Each row of numbers stands for one object and depends on some of the facts below. Use the named rows to name the rest.

Facts:
vofli η:dibim zula flinavom mikla τ:a
flude θ:librol klefom lanur τ:a
mugrero η:tugro τ:d
mesto τ:e
stibutu θ:klikol τ:a
stiklem η:skaror τ:c
drodram η:bebrel τ:b
tini τ:c
penastam η:raflok θ:sepi stunem keflus τ:a
peka η:pimin pinegul zurum τ:c
vima τ:c
flinavom η:feflos τ:a
bome τ:f
putuzil η:bigral τ:d
gidrak τ:b
nibro η:gridilun dibim τ:b
stibuvem τ:a
kazam η:tufe papidre τ:c
trosom η:skaror τ:a
tregres η:feflos τ:a
sepi τ:d
papidre η:zula τ:a
skotros τ:c
traver τ:a
funan τ:c
pagre τ:c
zatrol η:pimin τ:e
trodi τ:b
trebronus θ:funan drotel stenek τ:a
stozo θ:gonis τ:g
zurum η:vofli τ:e
nogik η:grisudas keflus τ:a
radrato η:groplan τ:a
nabrom τ:b
klepar τ:b
fuzok η:pinegul τ:d
virel η:pinegul brelelik keflus θ:zuklotri papidre τ:d
skaru η:feflos staplitom τ:a
dropla θ:trosom τ:f
poplater τ:c
kogrum η:vepus skaror τ:c
dradril η:tufe τ:a
fluduk τ:a
fuba η:bebrel τ:b
klikol τ:c
konastis θ:bigibrul zurum τ:e
mikla τ:f
groplan τ:d
flunun τ:b
plotrosken η:truflok τ:b
grima θ:klumus τ:a
plepi θ:nabrom zatrol τ:c
brelelik η:feflos τ:e
raflok η:dibim brelelik skaror θ:skirusim trakla τ:a
zula τ:f
feflos η:skaror τ:c
brugir τ:a
tregrum η:pimin flinavom τ:b
mifli τ:d
niflom η:brelelik τ:d
grobram η:dibim θ:librol gerun levenu klikol gidrak τ:g
klumus τ:f
vigugro τ:d
klevum θ:dudok klubrol plire τ:g
plire η:vepus brelelik τ:a
trakla η:fitrulel tugro mikla τ:a
plisazen η:tregres τ:a
grodru η:gisum τ:g
vefam θ:brelelik stenek τ:a
sibi τ:a
lidraka η:nobar zula skaror θ:vepus τ:c
vepus τ:b
gonis η:zigrur τ:b
bogrumes η:mugrero bebrel τ:g
fegron η:dibim kludigrun θ:gerun triklen τ:e
mogi η:gridilun flinavom θ:nada fuzok τ:a
geskel η:dratrem dibim τ:b
kaple θ:funan radrato gisum τ:f
nodra τ:e
triklen τ:e
stunem η:groplan τ:a
tufe η:brelelik τ:a
nada η:dibim fuval τ:d
sirini η:mugrero τ:c
trufofil τ:a
moplok τ:c
truflok τ:c
voflis τ:a
nobar τ:c
gerun τ:a
gisum τ:a
kebror τ:f
dreplan η:bebrel raflok θ:bogrumes τ:b
tuplus τ:a
kemu η:skaror θ:mides klumus flepu τ:a
pimin η:vepus θ:pasti tuplus tini τ:a
bigral η:skaror τ:a
gatri τ:d
keflus η:bebrel τ:a
zuklotri τ:g
tugro η:feflos τ:b
plugros τ:c
pobrosam η:skaror θ:trufofil tozik plinir fligal τ:a
pinegul τ:b
lifla η:flinavom τ:g
ristedral η:nobar fegron kogrum τ:b
drobras τ:d
fligal τ:a
skaror θ:nodra τ:g
driruvin η:gatri τ:d
grisudas η:fitrulel θ:vigugro sirini fligal τ:a
plonal θ:trufofil τ:b
staplitom η:nobar τ:g
zigrur η:kemu tufe θ:niflom τ:a
vugar τ:a
skesor θ:poplater gatri τ:f
flepu τ:a
gridilun η:dibim skaror τ:f
skibi θ:pagre traver τ:b
klubrol η:pinegul plisazen τ:b
triflas η:fuzok τ:a
binur θ:stibuvem kazam voflis plugros τ:b
dudok η:pinegul sibi τ:a
flaflok η:flinavom τ:f
fuval η:fegron kogrum τ:a
kasta τ:g
stenek τ:b
plinir η:plire τ:a
fitrulel τ:c
librol τ:d
dibim η:skaror τ:d
drotel η:mikla τ:c
klatrel η:kazam skaror τ:a
tastan η:vofli τ:f
klefom τ:a
mides η:flaflok raflok τ:a
zeplu θ:trodi flunun τ:b
sezak η:geskel τ:b
pasti η:plire staplitom τ:c
tozik τ:c
nisti θ:zeflek skotros vugar τ:d
flefor θ:vima radrato gidrak τ:b
levenu τ:e
skirusim τ:d
lanur τ:a
zeflek τ:d
bigibrul τ:b
mubran θ:bome fluduk mugrero kludigrun bebrel τ:a
gibik θ:vepus plire τ:c
kludigrun η:skaror τ:b
savuba η:zula τ:e
stodran τ:b
bebrel η:gridilun vepus τ:b
dratrem η:fitrulel θ:stiklem tini gidrak τ:a
kekletom θ:drobras tozik stodran τ:b

Some objects and their rows:
dreplan: [ 10 -24 -25  33  -3   0   7   3  24   0  -4 -36   0  -4  10  -1  36  -5
   7  -3  -7  11  -2   5  -7 -19  27  -3 -11   9 -17 -15  19]
grisudas: [  1  23  33  35  13   3   1  19   3  19 -22 -83  -2 -23  20 -14  17 -30
 -14   0  -1  48   5  -3 -17 -20  48 -26   2 -19 -20 -17  24]
radrato: [ 43 -24   9  22  21 -18  31 -24  24  -9  -6 -31  -6   8  24   4  27  -7
 -26   4 -15  41 -28   4 -26 -44  -1  -7   6  37  47 -16  30]
bigral: [ 15  -1   3  29  13 -12  18  -3  10  -5  -3 -22  -7  -7  26   1  43  11
  -1  -1  -5  18  -6   5 -11 -31  16 -11   7   5 -17  -6  27]
kludigrun: [ 20 -34 -35  27   1  -9  21 -17  31  -5  -8  -5   5  33   7  11  18   2
  35  -5   1  -9  17   3 -23 -30  11  -5  10   0  -1  -6  29]
tastan: [ 11  19 -25  23   3 -11  10 -36  27  22   9 -14   2 -10  29  -7  11  56
 -21   6 -14  10  18   0 -13 -23  38  -6  -1  -3  -2 -20  13]
trufofil: [ 17  26  20  32  20  -9  17 -10  -4  20  -8 -43 -18  28  19 -21   6 -38
  -4 -10   6  39  10  -5 -40 -37  28 -33   9 -30  23 -17  26]
librol: [ 41 -28  33  23  12 -17  28 -16  14 -11 -16  -7 -15   7  18  -9  19  -3
 -29   4 -15  30 -44   1 -33 -38   8  -6  -6  63  46 -22  14]
truflok: [ 26 -17  -6  27  -5  -5  15  -1  22   0 -10   0  -2   4  15 -23  -9  18
   0  -7  -6   0  -5   2 -27 -17  36  -1  -8  19 -12 -15   2]
vepus: [ 14  -3 -47  34  -3 -14  -4 -17 -13 -16  28  25 -31  49  18 -14  73  15
   3  -8 -14  10 -19   0 -22 -25  29 -17 -14  34  -3 -13  -7]
triklen: [ 38 -18  25  24   8 -11  28 -18  18  -9  -8 -15  -9   8  21 -18   2  18
 -20   6 -16  24 -32   1 -26 -28  15  -5 -10  52  36 -22   7]
vima: [ 42 -44  14  24  -2 -11  29 -22  34  -5 -18 -13  -4   5   9 -12  -3  11
 -21   8 -17  24 -23   1 -35 -25  18   0 -14  67  43 -25   4]
pagre: [ 30 -23 -14  26  -3  -8  17  -9  21   3  -4  15  -5  16  13 -19  -8  19
   7  -8  -4  -3  -2   1 -29 -23  31  -3  -9  16   1 -18   9]
klefom: [ 36 -13   6  25  17 -17  22 -18  13 -11  -3 -29 -12   3  28  -1  39  -1
 -32   2 -18  43 -30   5 -23 -36   9 -11   3  38  33 -15  22]
poplater: [ 29 -27 -11  26  -4  -6  18 -10  21   3  -4  17  -6  17  11 -20  -6  20
   8 -10  -3  -3  -2   0 -30 -23  30  -2  -9  15   1 -17   7]
tini: [ 43 -39  11  24  -2 -12  28 -28  27  -4 -11   0 -10  16   8 -15   4  16
 -17   4 -15  22 -24   1 -38 -27  18  -2 -15  61  47 -25   4]
voflis: [ 29  -4 -18  25  19 -12  15  -5  10  -4   5  -8  -6  13  33  -4  25   4
  -1 -11  -4  13  -5   4 -19 -38  15  -9  12  -6  -4  -6  26]

Name these rows:
No name comes twice in this set of rows, the named rows included.
[ 16 -11  26  28   7  -9  10   6   7  -6 -21   3  -5  -2  18  -3  22  21
  12  -1  -2   4 -14  -2 -19 -28  25 -10   3  27 -19  -9  18] -> dibim
[ 36 -33 -30  25   5 -12  25 -23  32 -11 -11 -19  -2  32  10   4  10 -18
   5  -1 -10  15  -6   5 -31 -33  12  -4   3  30  35 -14  20] -> stenek
[ 23 -10  13  26  15  -6  21  11  31 -12 -22 -71  11 -43  29   3  23  -6
 -31   9 -15  38 -21  10  -8 -24  24   1   6  25 -11  -8  24] -> trebronus
[-13  35  49  38   9   2  16  12   2  20 -25 -90  -5 -44  15 -16  23 -33
 -11   3   3  49  11   3 -16 -19  43 -28  -1 -29 -22 -15  26] -> pobrosam
[ 30  -5   6  26   7  -7  19  -8  12  -1  -1   5  -5  16  20 -20  -7  25
   5  -7  -3   1  -9  -1 -23 -27  23  -6  -5   7   2 -14  13] -> nodra
[ 17 -12  20  27   6  -8  19   6  11  -1 -12  -2  -7 -18  16  -9  16  11
   2  -5  -1   5 -16   3 -17 -31  20  -6  -7  15 -15 -12  21] -> putuzil
[ 17   1  -9  27  17 -15  22 -13   7  -9   5  -4  -6   2  25   3  37   8
  -1  -3  -3  14  -4   3 -21 -37  15 -12  10  -2  -3  -5  25] -> papidre
[ 44 -46   9  22  -1 -11  30 -26  37  -1 -17  -3  -2  16   8  -8 -10  16
  -8   3 -11  11 -11   0 -36 -28  16   0  -8  52  40 -22  10] -> funan
[ 26  -1   9  26   5  -4  16   0  14  -3  -2  -6  -2   1  24 -23  -9  23
  -1  -4  -5   5 -11   2 -18 -22  27  -5  -7  12 -10 -14  13] -> mesto
[ 14  -5  18  26   4  -3  12  28  14  -5 -18 -22   2 -39  22 -14   4   5
 -14  -4  -5   8 -19   7  -9 -20  34   2  -6  15 -39  -9  16] -> nisti
[ 17 -26   6  30  -8  -5  19  -8  22   4  -9   0  -5  -2   8 -13  11  29
  11  -1  -4  -2   2   0 -21 -19  30  -4 -12  28 -13 -16   7] -> kogrum
[ 18   5  27  32  -2  -2  19 -16   8  29 -16 -17 -16  31   0 -39 -27 -21
   8  -9   7  21  18  -8 -51 -22  42 -26 -11 -14  26 -26   5] -> tozik

Now the same objects, written a new way:
Some objects and their rows:
bogrumes: [ 11   7 -16   0  -6  -6   6   7 -15  -3  -8  18  -5  -3   6  -5   3 -13
  -3  -5  12  -2  -8   0  13  -4   2   1  17]
fuval: [  2  -1   1  -1   2   9   0   9  -4   6   1   8  -4   0   0  -2  -5  -7
   9  -4   3   0   0   4  -7   3  -3   3 -11]
nodra: [ -3  -5   4   1  -2 -41 -13 -17 -14  -2   2 -21   5   5 -12  14 -22 -17
  11   9   7  -5  33 -36  26   8  27 -30 -13]
skaror: [ -6  28  29  10 -19 -48 -14   3  -8  -4   1  27  -6   6 -20  14 -12  -7
  -8  25  70   6  14 -29  22  15  -5 -15 -17]
dradril: [-2 -2 -1 -2  5  5 -2  1 -2  8 -1  4 -5 -2  0  3 -8 -1  1 -4  2  0 -5  2
 -9  0 -3 -2 -7]
nabrom: [  1  12  -9  -1  -4   2  -1   0  13  -6  -3  -1   4  -3   6  -5  12   1
   1   4 -13  -1 -14  -3   9  -5   5  21  34]
plepi: [  2 -18   7   3  10  30   5   6  11   7   3  -1  -3  -3  -5  -8   7  25
  -1  12 -21   3  -3   1 -19   8  -9  10  -9]
stunem: [  3  -7  -4  -2   9 -11  -6 -11  -1  -3   3 -13   0   1  -7   4  -1  -5
  18   5 -11  -4   5 -24  -4  -4  11  -2  16]
plugros: [  1  -9  -4  -5   4  -4   0  -3  -4  -7   7 -19  -1   0  -5  -1   3   1
   5  -1 -15  -1  24  -4 -12   1   5   3  11]
traver: [  2  11  -8   0   0  -4   1   0  -6  -6   0 -23  -3  -1   4  -3   2   0
  -7  -6  -8   3  11  13  -1  -3   9  -3   6]
plinir: [  4   2  -6  -7  -1   0   2   4  -8   1   0  -2  -6   0   3   3  -2 -20
  11 -11  -6  -5   7  -2   2   0   3  -4   5]
klevum: [  7   4   3  12   9  -5   2  -2  -1   2  -7  11  -2  -2  -7   0   2  15
 -13  19  21   4 -15 -15   7   3   3   0   0]
zuklotri: [ 12  13  -5  -3   1  -7  -5 -17   6  -8   1   7  -1  -2 -11  -2   6   1
  10  26  -5  -8 -14 -33  11  -6   0  27  48]
brugir: [ -1  -5   3   2  10   3  -1   0   0   0  -1 -11  -1   0  -3   1   2   4
   2   4  -6   4   3   3   0   2   4   3  -2]
truflok: [ -2  -7   5   1   6  -1   3   3   2  -2   4 -15   0   0  -4  -1   4   9
  -5   6  -9   6  20  -5  -8   9  -1   2   0]
trodi: [-13  -4 -20   4   5 -23   9  15 -11 -20 -11  -6   2   1  15   8   9  -1
 -15 -21  11  10   4   8  38  -1  22 -14   5]
drotel: [  0 -16  -9  -6  -1  -5  -1  -3 -14  -4   5   3  10  -1  -3  -7  -4  -1
  -2  -5 -18   6  19   3 -10  -5  -2   3   1]

Rows to name:
No name comes twice in this set of rows, the named rows included.
[ -1 -19  -1   3   2   7  -1   4  -1  12   4  16   2  -3  -5  -1 -18  13
   1  -2   6   2   1  -1 -31   5  -7 -13 -33] -> lidraka
[-11 -12  -4  14  10 -11  10  20  -3  -3 -13   2   2  -2  12   8   8  17
 -17 -14  16  12 -11  14  26   7  13 -24 -23] -> zeplu
[ -1 -14  13   0  -7   3   2   5  -6  -5   6   3  15   2  -7 -11   5   1
  -7  10 -12  13  32   6   8   4 -13   7  -7] -> fitrulel
[ -2 -14   0  -5   4 -23  -2  -6  -6  -8   6 -15   0   3 -10   4  -3   1
  16   7  -6  -3  26 -23 -10   3   9 -10   5] -> skotros
[ -2 -11   1  -3   2 -23  -6  -8  -6  -6   3 -10  -1   3  -6   9  -3  -9
  15   6  -4  -2  11 -23   7   0  14  -8   9] -> vugar
[  8 -19   7  -4   5  26   7 -29  15  22   7  21  -4   5  -4  -2  -3   3
  -1  15  -1 -23 -40 -22 -16  -5 -23  -5 -15] -> virel
[  7   3  -6  -7  -6  27   2   4  -1  13  -3  -2  -4  -3   6  -4  -2 -22
  12  -8 -32  -9   7   0  20   6  -2  15  13] -> zatrol
[  2   0   5  -5  -4   5   3  12  -3   6   4   8  -7   1  -2  -3  -2  -8
  11  -4   5  -1  17   3 -16  10 -10  -3 -14] -> kogrum
[  4   8  -7   2  -3  -4  -2  -1  -8   0  -6  23  -3  -4  -2  -1  -4   3
 -11   9  18   0 -14  -9   6  -5  -4   8   6] -> lifla
[ -7  10   2  -3 -17  11   2   5   6  -9  10  11  -9   9  -2 -10   0  -3
 -11   2  23   0 -13   2   5   0 -20  11 -17] -> dibim
[ -1   3 -11 -10  -7   2   0   8  -8  -3   5   6  -5  -1  -2  -2  -9  -6
   8 -13  -1  -1  15   1 -20   3  -3   1   0] -> stiklem
[ -4  -6 -11  -2   2  13   3  -4   2  -3   6   7  -7   6   3  -8  -6   5
  -3  -2  19  -6 -24  -8  -4  -4  -5  -5 -25] -> putuzil
[ -2   2  14  -1   3  -3   3 -12   0   9  -1  -5  -1   0  -1  11   8   3
 -18   0  -9  -2   9   8   5   4 -10  -5   4] -> sibi
[  6 -20  -1  -5   8   2  10  -8  -9  18   1   4   1  -2   0   4  -3  -2
  -8  -9 -13  -6  13   0 -19   3  -9 -15  -6] -> peka

